Below is a small trained network, with its code and all its weights. Each question gives an input and a target symbol and asks what happens when units are switched off, that is, made to give their printed mean instead of their output.

import numpy as np


def w(rows, s, z=0):
    codes = np.array(rows[::2]) - 128.0
    scale = np.full(codes.shape[1], s)
    scale[-1] = z or s
    return codes * scale


def f(y):
    return np.maximum(y, 0)


def softmax(a):
    e = np.exp(a - a.max(-1, keepdims=True))
    return e / e.sum(-1, keepdims=True)


def log_softmax(a):
    a = a - a.max(-1, keepdims=True)
    return a - np.log(np.exp(a).sum(-1, keepdims=True))


def net(x, mask):
    ids = ['βγθμξπω'.index(c) for c in x.split()]
    T = len(ids)
    res = E[ids] + P[:T]
    q, k, v = (res @ M[0].T for M in (Q, K, V))
    z = softmax(np.where(np.tri(T) > 0, q @ k.T / 4**0.5, -1e9)) @ v
    res = res + np.where(mask[0], z, O[0][:, -1]) @ O[0][:, :-1]
    y = f(res @ A[0][:, :-1].T + A[0][:, -1])
    res = res + np.where(mask[1:13], y, B[0][:, -1]) @ B[0][:, :-1]
    return log_softmax(res[-1] @ U[:, :-1].T + U[:, -1])


Q, K, V, O, A, B = {}, {}, {}, {}, {}, {}
E = w([
[158,90,139,167],'β',
[71,88,200,147],'γ',
[166,151,5,142],'θ',
[144,64,150,182],'μ',
[90,125,103,99],'ξ',
[106,108,174,54],'π',
[180,169,209,99],'ω',
],0.018)
P = w([
[67,201,7,155],'0',
[80,182,111,165],'1',
[83,173,133,155],'2',
[99,158,147,146],'3',
[117,141,156,140],'4',
[129,125,153,126],'5',
[144,111,158,120],'6',
[157,100,164,117],'7',
[163,88,168,107],'8',
[172,78,172,98],'9',
[187,67,176,97],'10',
[192,58,179,92],'11',
[204,44,175,82],'12',
],0.011)
Q[0] = w([
[160,56,178,202],'h1',
[62,246,31,124],'h1',
[209,9,192,90],'h1',
[135,121,34,205],'h1',
],0.012)
K[0] = w([
[161,113,167,62],'h1',
[107,167,84,150],'h1',
[187,69,180,111],'h1',
[202,248,79,101],'h1',
],0.014)
V[0] = w([
[50,75,131,204],'h1',
[223,142,100,254],'h1',
[176,155,168,148],'h1',
[35,59,83,176],'h1',
],0.0096)
O[0] = w([
[178,50,132,137,255],'h1',
[249,174,99,99,52],'h1',
[150,158,119,189,175],'h1',
[162,60,134,66,164],'h1',
],0.011,0.0023)
A[0] = w([
[125,100,128,150,111],'n1',
[23,82,139,131,163],'n2',
[219,131,146,66,45],'n3',
[1,199,158,90,141],'n4',
[135,175,183,81,122],'n5',
[164,119,185,211,179],'n6',
[81,217,108,108,43],'n7',
[202,121,99,182,254],'n8',
[169,206,160,106,77],'n9',
[133,120,193,62,241],'n10',
[178,178,29,131,72],'n11',
[93,174,131,214,153],'n12',
],0.01,0.002)
B[0] = w([
[121,94,162,101,165],'n1',
[67,146,131,124,254],'n2',
[91,173,169,155,223],'n3',
[212,145,42,106,198],'n4',
[204,176,143,201,162],'n5',
[172,110,124,52,236],'n6',
[130,43,124,115,147],'n7',
[115,64,46,157,217],'n8',
[47,37,161,76,161],'n9',
[153,227,120,156,231],'n10',
[67,160,176,206,170],'n11',
[197,169,255,99,187],'n12',
],0.0085,0.009)
U = w([
[211,23,56,144,114],'β',
[2,46,244,118,91],'γ',
[200,254,221,151,122],'θ',
[176,109,63,39,255],'μ',
[110,117,15,16,10],'ξ',
[126,172,91,92,133],'π',
[80,193,64,240,225],'ω',
],0.0062,0.0031)

Each question gives the input, a string of symbols that net reads in full, and the target symbol t.
The units are the heads (4 rows each of Q, K, V and O) and the neurons (one row each of A and B). Each row of codes is followed by its name. A weight is (code - 128) times the scale printed after its matrix; where a second scale follows, it is the last column's (O, A, B and U).
mask holds one flag per unit, heads first, then neurons. A switched-off unit (its flag False) gives its mean, the last column of its rows in O or B, instead of its output. The means were averaged over made-up inputs and are rounded, as every weight is.
A unit's drop is (log p(t) with every unit on - log p(t) with that unit switched off) / (log p(t) with every unit on - log p(t) with every unit switched off).
The circuit of an input: a set's keep is (log p(t) with only the set's units on - log p(t) with every unit switched off) / (log p(t) with every unit on - log p(t) with every unit switched off). Starting from the 12 units with the biggest drops (on a tie, the unit counted first), units are removed one at a time, each time the one whose removal leaves the highest keep (on an exact tie, the one counted first), for as long as the keep stays at least 0.8.
circuit, biggest first: the units of the circuit, biggest drop first
top k neurons: the k neurons with the biggest drops, biggest first
drop of u: that unit's drop, to one decimal
input θ θ γ ξ, target θ: circuit, biggest first => (h1, n3, n11)
input γ π ω π ω π π μ, target γ: circuit, biggest first => (h1)
input γ ξ ξ β β θ μ ω π ξ γ ξ, target γ: circuit, biggest first => (h1, n4)
input ω π π, target ξ: top 2 neurons => (n4, n3)
input μ μ μ γ β, target β: circuit, biggest first => (h1, n8)
input β ξ π ξ π ξ ω β μ γ π μ β, target γ: circuit, biggest first => (h1, n4)
input μ ξ π π μ μ γ θ μ θ, target ω: circuit, biggest first => (n11, h1, n8)
input μ μ β μ β β, target β: circuit, biggest first => (n8, h1)
input γ γ ξ, target γ: top 3 neurons => (n2, n6, n8)
input π ω π, target ξ: drop of n4 => 3.2
input θ μ γ β β θ μ, target β: drop of n8 => 0.3
input θ μ ω μ, target θ: drop of n12 => 1.2
input μ ξ μ μ π, target θ: drop of n12 => -0.1
input θ θ μ μ ξ, target θ: top neuron => (n3)
